Where the symbols take the items:
from | σ τ θ ζ ψ ω φ
zd | nh cj tt br bl tp rd
fd | zz zq bt rp fs rm fr
bd | sq fs qd nz zq qn tb
cj | zc zd jl mf pn hs bq
jc | bl lg bm fm nh gg gl
cq | tt dq nh gj bm rl rz
jl | dq tt cj tg ft tb qn
hg | lq bt zq hp qd nr mg
lh | fr jr gg cm rl bm zz
nz | bc qh zl bd bh lp fc
tl | gt lp ql rn jd qh lm
lm | gj tg br tt sm gr tl
gp | hs zb mn rt qz zc jf
ml | gd cm ld jr qs mq fz
qs | fc hn rt mn ml sr bc
zs | br zr gj nh fm rf lc
ld | pz jm ml qz rt pc cp
nh | zd zc cq zs jc zb cr
ph | rt lj fc hs pz mf zl
pm | rp fz tm zz mh nm cm
sf | mq sm tc ft tg gd dz
cr | rd mc rz lc gl dl nh
qn | jh rn bq lp fp bd jl
mf | zr br tg cj tc ph zj
gl | bz nq tn ll cr qp jc
sm | nj sf jb ds lm sn jd
zc | cj nh dq zr lg gp mc
rd | cr bq rn ql bz gm zd
zb | tp gp rl rf gg nh dl
gf | fp tn nq jg jh cd nb
zj | sj ql lp bq ff zl mf
tz | tm hp rp bt zh qg ht
hm | fs sq dl mh zz rz rl
fs | hm bd gm qh fd rn mj
hn | gr qs rf rl cm gj mh
tg | sr lm mf jl sf fc lp
hs | gp tp tb ph mg cj qd
bc | nz mh zm sq fz td qs
ql | lc zj tl rd qg zh br
mc | bq cr jh sj nq jf zc
td | lp gt sj jh jg bc sr
bm | ds nb jc nj cq lh tn
gm | dl qd fs zh bt rd tp
rf | lj rt hn zb jm zs hb
cd | zq zz lq fz sq gf jr
zz | fd cd qp pm hm tn lh
jd | nm dz qg rm tl rp sm
sq | bd hm jf bc cd jh mn
fp | gf rm nr dz qn zq ft
qg | ll ff jd bz ql tz jb
zq | cd fd hg bh bd fp cn
gd | ml sn pz cn fc sf bh
zm | zl hb bc jf cp sj rt
lq | hg qp cd cp jf nq qz
bt | qp hg fd tz gm bz ch
qh | mh nz zh fs rp tl gr
ll | qg ct nm gl lc tm fm
dl | gm jf hm hb qp cr zb
nq | nr gl gf ct mc lq lg
tb | mn mj hs fc cn jl bd
cn | jr fr mg gd tb ft zq
pn | lg bl ft tc cj mg nr
ht | jm pz sn ch lj jb tz
lp | td tl zj qn dz nz tg
dq | jl cq zc sr nb mn jh
mq | sf nj pc nb sr ml jg
nm | jd jg ll tn gt pm nj
jg | dz nm ct gf td fz mq
cp | hp tm fz lq zm ct ld
ct | ff ll jg nq sj cp pc
gr | hn fc lj mj sn lm qh
lg | pn jc nb pc zc qz nq
gt | tl td lc rz nm mh gj
mj | rl tb tp gr fr tt fs
bh | fz rp hp zq nz dz gd
cm | sn ml jm lh hn nj pm
rn | rz qn rd tl rm fs tt
rm | tn fp bz jd rn fd ds
sr | tg gj zr dq mq qs td
sj | zj lc td mc ct zm zr
bz | gl nr rm qg rd bt bl
sn | cm gd ht fr gr sm rp
jb | fm tc sm bl br ht qg
zl | zm zh nz qd hp zj ph
qd | jf gm bd zl hg bq hs
tp | zb hs mj lj ch zd gm
mg | qz ch cn pz hs pn hg
tn | rm gf gl nm rz zz bm
pc | tc fm mq lg zr ld ct
rt | ph rf qs gp ld zr zm
zh | hb zl qh gm tz ql lj
br | zs mf lm zd jb lj ql
dz | jg jd ff fp lp bh sf
mh | qh bc hb hm pm gt hn
ds | bm ft bl sm tt fr rm
gg | ch qz lh jm zb jc qp
rl | mj mn zb hn lh cq hm
bl | jc pn ds jb zd ch bz
zr | mf zs sr zc pc rt sj
qp | bt lq zz tm dl gl gg
jh | qn rz mc td gf sq dq
fc | qs gr ph tb gd tg nz
nb | ft bm lg mq dq jr gf
jr | cn lh qz ml mn nb cd
rz | rn jh cr gt tn hm cq
ff | ct qg dz nr zj hp tc
tt | cq jl zd lm ds mj rn
hp | cp tz bh hg zl ff pz
tc | pc jb sf pn mf pz ff
ft | nb ds pn sf jl cn fp
tm | tz cp pm qp hb ll jm
mn | tb rl gp qs jr dq sq
fm | jb pc nj jc zs jm ll
qz | mg gg jr ld gp lg lq
rp | pm bh tz fd qh jd sn
fr | lh cn ch sn mj ds fd
gj | lm sr zs cq nj hn gt
lc | ql sj gt cr ll hb zs
hb | zh zm mh dl tm lc rf
bq | mc rd qn zj nr qd cj
jm | ht ld cm gg rf fm tm
jf | qd dl sq zm lq mc gp
nj | sm mq fm bm gj cm nm
nr | nq bz fp ff bq hg pn
pz | ld ht gd mg ph tc hp
ch | gg mg fr ht tp bl bt
fz | bh pm cp cd bc jg ml
lj | rf ph gr tp ht br zh

In the rows, 524 means zero.

The rows follow the links: the fewer symbols apart two items are, the more alike their rows tend to be.

Each row is also shifted at random along 5 hidden directions that mean nothing.

Some items, each with a row of numbers:
cq -> 686 558 572 540 443 597 606 521 502 573 523 477 570 480 432 661 495 526 487 532 424 566 521 553 523 520 570 517 478 469 516 536 439 595 620 477 361 451 502 487 534 507 385 416 520 565 412 545 492 671 523 419 512 635
lg -> 645 615 544 547 488 544 490 532 532 533 321 552 447 658 629 376 512 530 427 622 609 510 501 529 402 439 489 533 620 528 446 498 478 411 569 580 554 542 544 466 590 502 450 458 595 628 560 562 524 480 650 565 543 379
nm -> 383 578 539 468 540 553 418 556 542 611 492 492 443 510 518 581 572 540 522 464 600 579 467 494 563 602 444 551 554 469 501 599 522 556 460 497 483 455 539 540 570 562 579 496 548 529 450 552 591 453 572 482 592 551
fd -> 412 477 491 580 598 565 480 516 562 371 461 565 586 665 739 363 501 572 452 536 588 419 533 514 474 477 686 494 554 538 443 480 494 348 593 616 615 669 636 507 543 433 469 485 464 589 596 418 433 458 505 584 512 392
fr -> 633 488 623 521 615 573 562 539 447 426 551 641 695 549 590 633 548 498 456 535 523 535 582 433 385 476 616 515 364 604 387 493 474 547 597 497 533 562 481 580 579 478 367 501 428 622 463 467 531 597 537 562 480 461
zl -> 879 513 527 590 589 538 698 537 405 397 731 503 626 360 560 673 448 543 543 494 431 569 635 525 537 482 592 582 407 573 593 539 575 621 516 376 526 496 458 456 539 497 573 595 371 412 549 491 518 531 400 454 389 641
jr -> 606 444 536 639 535 538 444 483 590 391 504 585 556 643 664 435 485 556 562 519 524 496 560 488 409 411 538 508 520 550 559 442 537 448 539 564 656 623 545 576 524 502 612 541 472 594 606 406 466 384 639 616 584 477
lp -> 400 572 526 511 517 526 527 530 498 491 461 473 449 547 606 415 533 569 403 405 565 453 537 547 490 561 494 566 572 577 537 590 530 487 497 510 550 607 579 556 486 452 388 537 567 496 586 458 409 481 509 583 497 391
zd -> 623 493 569 456 577 638 602 513 532 565 542 515 557 629 494 536 625 507 530 552 732 527 436 574 584 529 491 554 516 477 488 535 499 488 490 503 521 442 617 428 395 587 603 550 591 611 461 536 510 582 515 559 599 540
mc -> 632 525 461 587 589 558 568 437 574 438 453 526 457 622 678 379 436 549 466 592 537 401 460 616 464 441 476 532 631 530 443 503 530 359 492 583 598 580 598 505 471 486 532 572 522 556 643 500 420 404 598 575 597 466
zs -> 530 569 503 557 542 558 572 520 509 408 556 463 452 323 581 564 498 541 559 484 472 488 536 454 568 520 464 480 477 456 618 492 500 529 531 500 521 580 441 426 509 423 493 566 371 513 587 504 447 585 539 476 517 575
bd -> 820 500 507 525 500 566 618 519 468 567 506 536 609 737 543 550 576 541 413 536 588 582 503 646 392 472 649 639 515 582 396 572 534 525 496 390 464 444 591 518 449 574 484 527 662 518 481 550 542 456 456 488 515 550
tl -> 338 443 520 519 633 512 516 543 603 584 703 475 554 425 468 658 523 465 640 489 594 556 459 524 655 675 478 557 480 562 612 603 494 548 424 464 516 398 516 541 418 584 720 609 441 480 506 487 544 498 482 484 594 624
jd -> 588 519 522 509 638 553 425 533 644 578 583 523 561 625 571 515 562 513 601 518 771 590 417 518 610 610 456 545 571 554 565 582 599 459 379 420 557 428 661 527 440 581 786 499 587 564 483 529 512 419 545 418 642 574
bq -> 532 344 488 538 728 580 567 441 634 463 687 514 490 598 580 506 541 492 589 584 702 422 464 605 555 487 517 588 532 519 563 554 566 368 420 643 623 497 618 480 321 541 724 613 467 513 650 475 445 393 525 634 638 482
gd -> 474 388 504 560 574 444 430 543 671 494 587 608 485 537 543 512 498 531 657 486 586 490 554 394 533 553 488 504 446 574 614 527 604 459 401 544 675 493 528 594 442 573 767 569 415 530 564 457 549 433 600 547 650 500
mg -> 769 493 521 547 553 562 539 502 562 484 391 585 576 760 625 359 551 550 446 558 722 499 520 548 361 423 576 604 579 520 375 509 529 377 521 549 592 514 637 550 521 557 557 546 585 631 593 549 539 410 580 572 524 427
tc -> 611 708 532 549 309 398 484 639 438 606 428 480 451 366 494 399 503 557 371 558 333 471 605 447 583 537 505 455 593 551 601 525 529 528 554 620 506 622 445 560 712 480 333 493 506 460 566 538 482 615 557 466 424 503
pm -> 279 495 464 516 518 480 342 504 618 557 471 469 523 518 492 419 530 542 601 461 542 558 455 544 615 601 512 485 649 462 644 490 656 481 457 548 618 546 596 522 539 568 716 445 577 542 508 515 523 454 518 483 630 530
rz -> 590 516 619 495 645 687 601 518 505 531 603 552 610 545 489 782 541 464 529 551 623 612 477 588 444 524 540 638 422 528 376 585 468 652 505 381 353 378 540 550 426 536 506 592 589 533 404 557 606 565 498 564 516 541
cj -> 563 579 538 480 448 538 575 544 451 637 502 553 470 561 420 528 582 469 468 578 517 460 474 580 502 505 480 565 512 563 457 558 438 567 519 568 453 523 491 563 486 536 347 533 596 513 546 545 555 620 507 623 490 511
jb -> 487 586 571 480 612 552 486 540 483 385 485 543 480 519 666 464 591 561 502 431 649 439 557 435 485 547 485 555 503 527 505 566 532 508 500 558 573 626 534 509 554 439 480 544 448 544 551 424 448 510 560 543 464 417
ml -> 520 607 507 551 427 471 387 503 591 523 373 509 460 635 583 326 530 583 471 475 482 558 548 487 455 502 552 526 648 519 520 484 574 436 563 542 586 552 545 554 591 528 518 471 578 564 529 575 536 481 564 482 556 484
zj -> 327 513 558 473 606 464 520 544 492 554 543 551 436 534 480 595 597 463 543 457 628 500 518 550 495 575 421 626 529 554 515 617 519 525 444 463 484 458 531 518 437 530 555 618 565 491 592 516 540 477 520 661 491 469
nj -> 451 574 520 525 547 480 421 556 618 472 542 518 482 462 527 563 536 549 560 512 494 542 490 441 630 525 454 479 489 482 636 528 497 530 471 562 534 541 476 502 544 496 605 426 417 560 460 516 518 521 596 469 606 582
ql -> 480 616 534 485 550 553 660 525 325 454 531 505 510 347 596 568 554 538 358 435 439 464 586 508 502 596 555 549 490 558 515 530 428 576 575 476 434 638 462 481 593 382 241 536 411 476 571 428 458 617 447 487 352 446
ft -> 478 595 548 550 377 408 461 644 542 630 521 528 457 508 447 451 525 551 486 604 391 457 528 468 589 512 550 424 539 590 590 523 455 547 597 642 535 629 465 625 608 518 413 425 522 541 548 506 509 587 562 546 539 441
hs -> 498 399 521 493 564 569 598 497 526 551 564 593 521 623 483 574 598 451 609 501 640 537 554 588 460 504 588 631 407 562 443 528 505 564 534 486 545 440 567 438 354 573 559 619 620 519 565 509 561 507 490 655 550 468
gr -> 184 455 537 530 590 509 495 541 596 498 461 524 496 604 544 463 580 519 546 375 620 436 490 482 526 650 477 501 567 566 507 504 529 401 498 574 604 554 628 582 472 569 624 617 508 535 571 456 533 472 521 627 595 466
rn -> 440 521 559 484 541 553 596 533 519 570 510 472 567 558 505 540 521 543 427 533 518 485 493 593 526 580 538 509 516 562 507 535 505 522 555 546 441 574 524 516 482 506 466 488 568 530 508 462 450 541 465 523 530 479
ds -> 747 571 568 563 568 602 524 559 491 385 470 524 623 564 719 424 520 596 363 585 550 443 516 410 468 484 545 501 513 551 482 507 447 418 589 558 559 608 536 547 567 408 386 429 427 594 506 487 390 558 575 485 502 467
ch -> 717 471 535 540 617 621 567 515 532 384 492 628 603 630 617 462 551 516 487 562 654 502 513 473 427 447 630 483 466 485 437 488 491 430 522 527 604 525 602 468 505 500 561 526 472 600 497 440 506 478 514 559 528 488
pz -> 569 465 540 469 535 485 459 605 530 502 593 577 461 526 530 508 621 479 558 535 572 567 626 438 458 541 555 576 403 580 521 572 506 571 510 455 594 465 522 474 519 569 559 582 496 483 512 530 623 518 504 606 473 502
tb -> 538 551 548 576 450 527 620 551 445 549 487 529 576 615 517 449 464 548 421 490 437 449 609 538 414 545 593 491 483 583 459 481 445 528 619 572 478 569 524 570 523 534 397 523 562 538 480 493 479 539 477 563 490 485
nz -> 672 476 524 642 528 534 592 511 428 427 637 562 633 430 625 574 465 547 503 438 404 485 627 538 477 536 562 575 446 615 559 514 554 490 537 475 566 566 491 529 553 417 474 543 400 466 593 466 463 500 494 506 428 518
sn -> 511 566 490 470 445 482 443 581 578 623 503 528 532 546 452 445 621 494 539 511 566 604 527 446 560 600 528 506 493 508 572 564 594 538 535 482 515 445 589 529 578 603 645 440 575 525 424 569 529 586 482 427 591 566
lm -> 654 644 493 506 426 442 638 632 507 620 637 425 573 305 337 636 459 552 543 501 307 569 522 478 761 592 494 427 458 530 729 547 530 622 535 523 428 480 399 500 584 531 588 404 412 372 430 562 506 704 443 269 529 733
zm -> 601 530 474 559 452 504 577 484 417 471 555 529 518 374 556 560 447 499 500 498 378 548 574 564 497 553 521 509 554 549 517 499 539 596 552 472 516 534 442 514 576 484 424 587 504 478 595 522 552 521 517 518 371 572
bz -> 205 527 591 390 524 530 438 580 537 713 608 531 441 543 364 613 658 438 587 597 628 553 432 583 658 523 505 477 533 522 516 573 509 638 473 543 446 401 558 521 484 615 662 534 595 527 462 521 603 558 469 615 567 516
qd -> 582 443 499 531 555 575 595 498 519 513 534 546 584 663 566 462 454 466 517 560 573 498 528 600 472 517 565 557 573 554 475 503 572 417 516 545 534 460 595 524 474 601 629 591 619 561 622 540 516 465 476 596 534 507
nq -> 618 448 538 547 567 524 501 539 508 510 665 539 493 446 556 656 492 524 612 617 428 544 547 549 546 384 565 527 470 481 576 528 451 604 536 556 524 509 482 477 503 499 507 513 391 523 534 520 544 492 551 564 506 536
nh -> 443 555 542 463 561 588 567 461 569 619 503 515 484 509 418 622 513 461 592 557 578 578 449 592 610 515 436 505 501 417 495 524 432 521 530 552 431 418 531 467 468 613 659 584 529 496 481 552 563 554 538 532 591 636

Where do the symbols, taken in turn from left to right, take each start?
Answer with the item's name.
409 450 463 581 546 514 482 463 659 524 548 440 484 591 563 404 422 578 594 547 468 456 432 589 626 486 503 498 627 497 597 518 521 410 478 644 583 495 553 490 448 538 687 456 542 511 598 504 389 384 561 537 680 510
σ φ ζ σ σ σ => sr
598 418 497 560 625 583 571 397 589 449 577 501 627 590 535 565 507 502 664 508 562 581 430 576 518 509 515 492 518 453 538 482 540 486 517 529 551 410 578 533 410 620 766 545 483 581 409 516 537 524 527 499 634 633
ω ω τ θ σ => hs
645 557 556 570 589 504 463 519 519 485 572 529 477 442 597 544 496 522 527 578 547 532 549 476 494 497 459 547 560 474 522 534 532 532 476 466 564 495 542 526 599 488 520 563 498 495 554 565 538 459 581 535 519 485
θ ζ θ ψ ψ => nq
684 572 487 555 442 468 506 592 569 626 518 521 580 532 482 479 484 581 494 561 482 604 581 497 601 545 593 509 547 586 617 521 625 554 492 466 558 496 551 561 608 578 559 461 573 468 505 547 554 513 447 413 510 599
ω ω ω φ θ θ => sf
814 595 492 530 514 529 483 469 467 481 420 539 554 582 668 428 496 555 402 523 580 597 583 509 314 474 586 617 608 476 439 533 569 513 514 391 535 560 567 499 592 502 394 514 647 535 521 563 508 435 527 495 395 460
ζ σ σ σ => hg
619 537 522 546 564 609 680 524 390 336 572 558 639 438 649 525 458 537 361 495 396 452 629 496 440 494 620 493 482 524 482 454 520 507 627 571 499 675 501 492 584 408 313 547 426 485 582 428 444 566 451 519 408 499
ζ τ ζ τ => gm
585 643 543 629 404 466 581 556 493 605 566 451 495 356 442 560 389 560 466 496 262 533 525 581 594 605 487 454 580 506 633 541 476 572 536 512 398 559 424 556 592 472 448 500 496 485 529 559 457 535 505 422 517 644
θ ω τ ω => lc
714 584 498 528 514 630 614 442 411 382 384 515 629 573 538 456 512 549 385 531 572 590 523 565 367 466 561 516 547 456 399 479 521 486 645 527 478 570 562 468 539 507 333 527 616 587 493 547 478 615 536 521 460 535
θ τ τ θ => zb
638 468 561 490 495 547 584 465 374 544 609 544 545 526 451 667 494 462 578 554 426 590 549 625 466 466 632 568 459 509 470 547 528 667 558 448 464 476 460 517 454 554 437 558 535 473 500 561 631 559 448 580 424 541
τ ψ ζ τ ζ => lq
469 553 512 547 497 566 635 567 466 536 426 523 584 505 538 479 538 518 413 516 439 444 578 518 506 533 574 420 549 488 501 450 468 496 627 596 480 627 509 496 566 478 413 497 498 546 547 515 496 641 458 594 442 519
φ φ ψ φ ω ζ => qg
565 518 492 524 529 561 560 406 551 423 446 504 462 570 573 477 542 548 513 505 517 433 512 557 462 424 504 532 571 509 503 509 441 454 559 584 570 560 543 439 484 472 455 549 524 526 622 525 429 499 599 597 571 410
ψ ζ ζ ψ σ σ φ => mc
674 503 500 520 490 544 477 480 611 550 454 525 588 635 511 425 499 552 550 611 565 594 417 541 502 482 575 463 562 417 501 476 548 461 546 540 580 478 595 547 539 600 660 446 578 600 463 595 545 509 609 436 630 605
σ ζ ζ φ => fd
744 613 607 529 419 535 501 560 532 582 462 541 512 582 468 537 552 581 520 596 517 612 476 503 455 509 571 531 513 542 473 565 454 567 516 450 481 428 485 527 579 545 409 451 631 568 434 621 519 536 557 521 533 525
θ σ σ θ ψ ψ => nb
344 534 536 466 534 499 556 516 520 506 557 490 501 387 427 647 567 469 635 467 471 588 561 523 552 592 445 515 450 466 544 458 547 605 501 513 479 488 476 509 486 544 570 617 492 478 484 516 605 616 534 531 494 622
σ σ ψ τ τ => jm
744 470 514 562 556 540 631 523 576 470 592 489 548 528 508 552 531 544 547 561 462 444 550 525 538 519 534 462 455 566 575 539 462 489 551 631 559 514 540 532 442 480 556 511 471 492 568 492 418 525 519 495 575 522
ζ ζ θ τ θ ω ζ => gr
433 474 492 564 588 485 422 500 529 386 565 563 551 458 596 548 487 529 562 459 494 513 533 402 490 594 486 452 510 497 593 474 572 482 508 562 655 609 483 562 554 473 591 510 383 568 520 451 536 512 575 496 547 503
σ ψ σ τ σ => fc
549 478 513 490 548 524 566 539 514 501 514 591 470 556 512 492 578 486 558 431 626 515 611 551 459 591 489 569 507 550 485 556 550 467 477 459 600 437 524 517 449 602 561 664 543 513 566 521 583 505 492 561 454 463
τ ζ ω ω ω σ => nh
349 591 536 488 503 493 438 613 547 570 580 506 519 425 466 558 556 511 604 502 435 491 539 394 705 640 393 454 440 534 615 554 530 572 493 581 517 509 461 559 581 530 647 491 441 488 477 514 518 604 535 436 568 559
ζ ζ ω θ => ht
674 641 503 570 389 457 483 500 519 484 473 527 471 474 606 409 493 604 475 557 445 515 553 434 521 465 498 508 576 464 582 495 533 431 509 568 583 554 460 490 625 443 461 464 453 537 572 526 428 489 618 459 479 483
σ σ θ φ ψ σ => lp
